Here is a tiny trained network, its code and every weight. The questions are about switching its units off for an input and a class, where a switched-off unit gives its printed mean instead of its output.

import numpy as np


def w(rows, s, z=0):
    codes = np.array(rows[::2]) - 128.0
    scale = np.full(codes.shape[1], s)
    scale[-1] = z or s
    return codes * scale


def norm(h):
    return h / np.sqrt((h * h).mean(-1, keepdims=True) + 1e-5)


def f(y):
    return y / 2 * (1 + np.tanh(0.7978845608 * (y + 0.044715 * y**3)))


def log_softmax(a):
    a = a - a.max(-1, keepdims=True)
    return a - np.log(np.exp(a).sum(-1, keepdims=True))


def net(x, mask):
    res = np.array(x, float).reshape(1, 6) / 4 @ E
    u = 0
    for l in range(3):
        y = f(norm(res) @ A[l][:, :-1].T + A[l][:, -1])
        res = res + np.where(mask[u : u + 4], y, B[l][:, -1]) @ B[l][:, :-1]
        u += 4
    return log_softmax(norm(res)[-1] @ U[:, :-1].T + U[:, -1])


A, B = {}, {}
E = w([
[78,147,152,140,139,114,99,62,65,134,198],'x0',
[62,112,108,112,121,123,94,83,24,166,37],'x1',
[160,128,187,168,137,1,115,110,107,107,46],'x2',
[41,226,115,218,187,166,112,140,120,151,171],'x3',
[111,105,84,166,124,98,93,109,79,176,135],'x4',
[59,139,104,33,202,155,74,135,166,159,156],'x5',
],0.013)
A[0] = w([
[117,254,129,234,198,131,107,104,113,130,44,1],'L0N1',
[113,182,211,67,185,56,60,226,218,46,199,4],'L0N2',
[108,170,150,158,134,120,121,79,184,238,56,173],'L0N3',
[132,123,89,41,136,140,194,87,199,96,90,193],'L0N4',
],0.0063,0.0034)
B[0] = w([
[160,217,215,193,126,154,253,201,93,80,1,251],'L0N1',
[80,191,105,163,142,82,253,66,125,24,118,242],'L0N2',
[50,146,80,116,110,110,72,171,80,165,63,217],'L0N3',
[109,112,134,107,113,96,140,180,157,134,187,255],'L0N4',
],0.0086,0.0032)
A[1] = w([
[122,89,113,150,228,32,54,164,106,166,99,65],'L1N1',
[146,217,129,143,191,173,81,130,132,149,190,2],'L1N2',
[105,113,125,76,125,86,61,2,52,161,154,51],'L1N3',
[137,173,111,177,109,132,114,84,117,125,110,116],'L1N4',
],0.0096,0.0031)
B[1] = w([
[255,171,67,78,205,186,47,146,115,192,46,212],'L1N1',
[159,57,203,46,105,239,177,198,199,205,167,190],'L1N2',
[170,204,209,120,64,68,145,47,219,83,217,253],'L1N3',
[72,146,90,140,137,43,110,171,147,64,241,179],'L1N4',
],0.0084,0.0056)
A[2] = w([
[101,88,129,142,51,126,140,63,92,146,170,1],'L2N1',
[139,89,123,60,91,108,123,72,102,123,42,66],'L2N2',
[113,136,102,172,84,140,96,67,6,131,115,44],'L2N3',
[188,103,98,102,92,163,141,156,140,146,119,163],'L2N4',
],0.013,0.0037)
B[2] = w([
[175,167,172,223,164,168,228,204,196,110,157,196],'L2N1',
[182,63,245,69,67,115,171,187,164,172,150,253],'L2N2',
[145,220,92,190,134,72,69,18,212,111,191,244],'L2N3',
[92,103,136,163,72,145,32,104,39,147,130,232],'L2N4',
],0.012,0.0061)
U = w([
[191,75,86,132,131,143,215,63,93,70,146,7],'0',
[80,195,59,212,114,126,76,60,58,130,97,140],'1',
[31,133,44,59,192,249,125,156,151,188,192,205],'2',
[176,33,184,46,44,151,137,193,72,174,45,122],'3',
[168,57,43,93,133,169,152,141,126,72,105,1],'4',
[84,190,143,199,206,143,211,180,136,63,67,213],'5',
[181,141,165,97,99,71,64,91,131,185,63,108],'6',
[120,173,184,94,102,100,189,119,212,58,185,215],'7',
],0.016,0.0092)

Each question gives the input, the list of numbers given to net, and the class t.
The units are the neurons (one row each of A and B). Each row of codes is followed by its name. A weight is (code - 128) times the scale printed after its matrix; where a second scale follows, it is the last column's (A, B and U).
mask holds one flag per neuron, layer by layer. A switched-off neuron (its flag False) gives its mean, the last column of its row in B, instead of its output. The means were averaged over made-up inputs and are rounded, as every weight is.
A unit's drop is (log p(t) with every unit on - log p(t) with that unit switched off) / (log p(t) with every unit on - log p(t) with every unit switched off).
The circuit of an input: a set's keep is (log p(t) with only the set's units on - log p(t) with every unit switched off) / (log p(t) with every unit on - log p(t) with every unit switched off). Starting from all 12 units, units are removed one at a time, each time the one whose removal leaves the highest keep (on an exact tie, the one counted first), for as long as the keep stays at least 0.8.
units of the circuit, in order: the units of the circuit, biggest drop first
top k neurons: the k neurons with the biggest drops, biggest first
k most important neurons of layer l: the k neurons of layer l with the biggest drops, biggest first
input [8,3,5,4,-6,3], class 5: units of the circuit, in order : L0N1
input [2,-6,-3,-5,5,-8], class 0: units of the circuit, in order : L2N2; L1N3
input [1,5,-2,0,8,-7], class 7: units of the circuit, in order : L2N1; L2N3
input [-5,-4,-1,-2,8,5], class 2: top 2 neurons : L2N2; L2N3
input [-4,-8,-7,-8,-5,4], class 2: 2 most important neurons of layer 2 : L2N2; L2N4
input [-7,1,-6,-5,0,6], class 3: 2 most important neurons of layer 2 : L2N3; L2N4
input [4,6,-8,-1,0,2], class 7: top 2 neurons : L1N3; L2N1
input [-1,-1,2,4,-4,6], class 5: units of the circuit, in order : L0N2; L1N3
input [5,7,8,-3,-7,3], class 3: top 2 neurons : L2N2; L2N3
input [2,-8,3,8,-2,-4], class 5: units of the circuit, in order : L0N1; L1N3
input [4,-2,5,-4,-2,-2], class 3: top 2 neurons : L2N3; L2N2
input [-3,0,0,5,5,2], class 5: top 2 neurons : L0N1; L2N4
input [0,-6,3,-5,7,-2], class 3: top 2 neurons : L2N3; L1N3
input [2,7,1,1,-8,6], class 6: units of the circuit, in order : L2N1
input [2,8,3,1,-6,-8], class 7: top 3 neurons : L2N3; L2N2; L2N4
input [2,-6,5,-8,-2,-3], class 3: units of the circuit, in order : L1N3; L2N3
input [7,-7,6,4,0,-8], class 5: 2 most important neurons of layer 2 : L2N2; L2N3
input [-5,-2,8,-6,3,6], class 3: top 2 neurons : L2N2; L2N3
input [4,-5,4,-5,6,1], class 6: 2 most important neurons of layer 2 : L2N1; L2N3
input [-2,-3,-2,5,-5,1], class 2: units of the circuit, in order : L1N3
input [-8,-5,-5,-3,-5,8], class 2: top 2 neurons : L1N3; L2N2
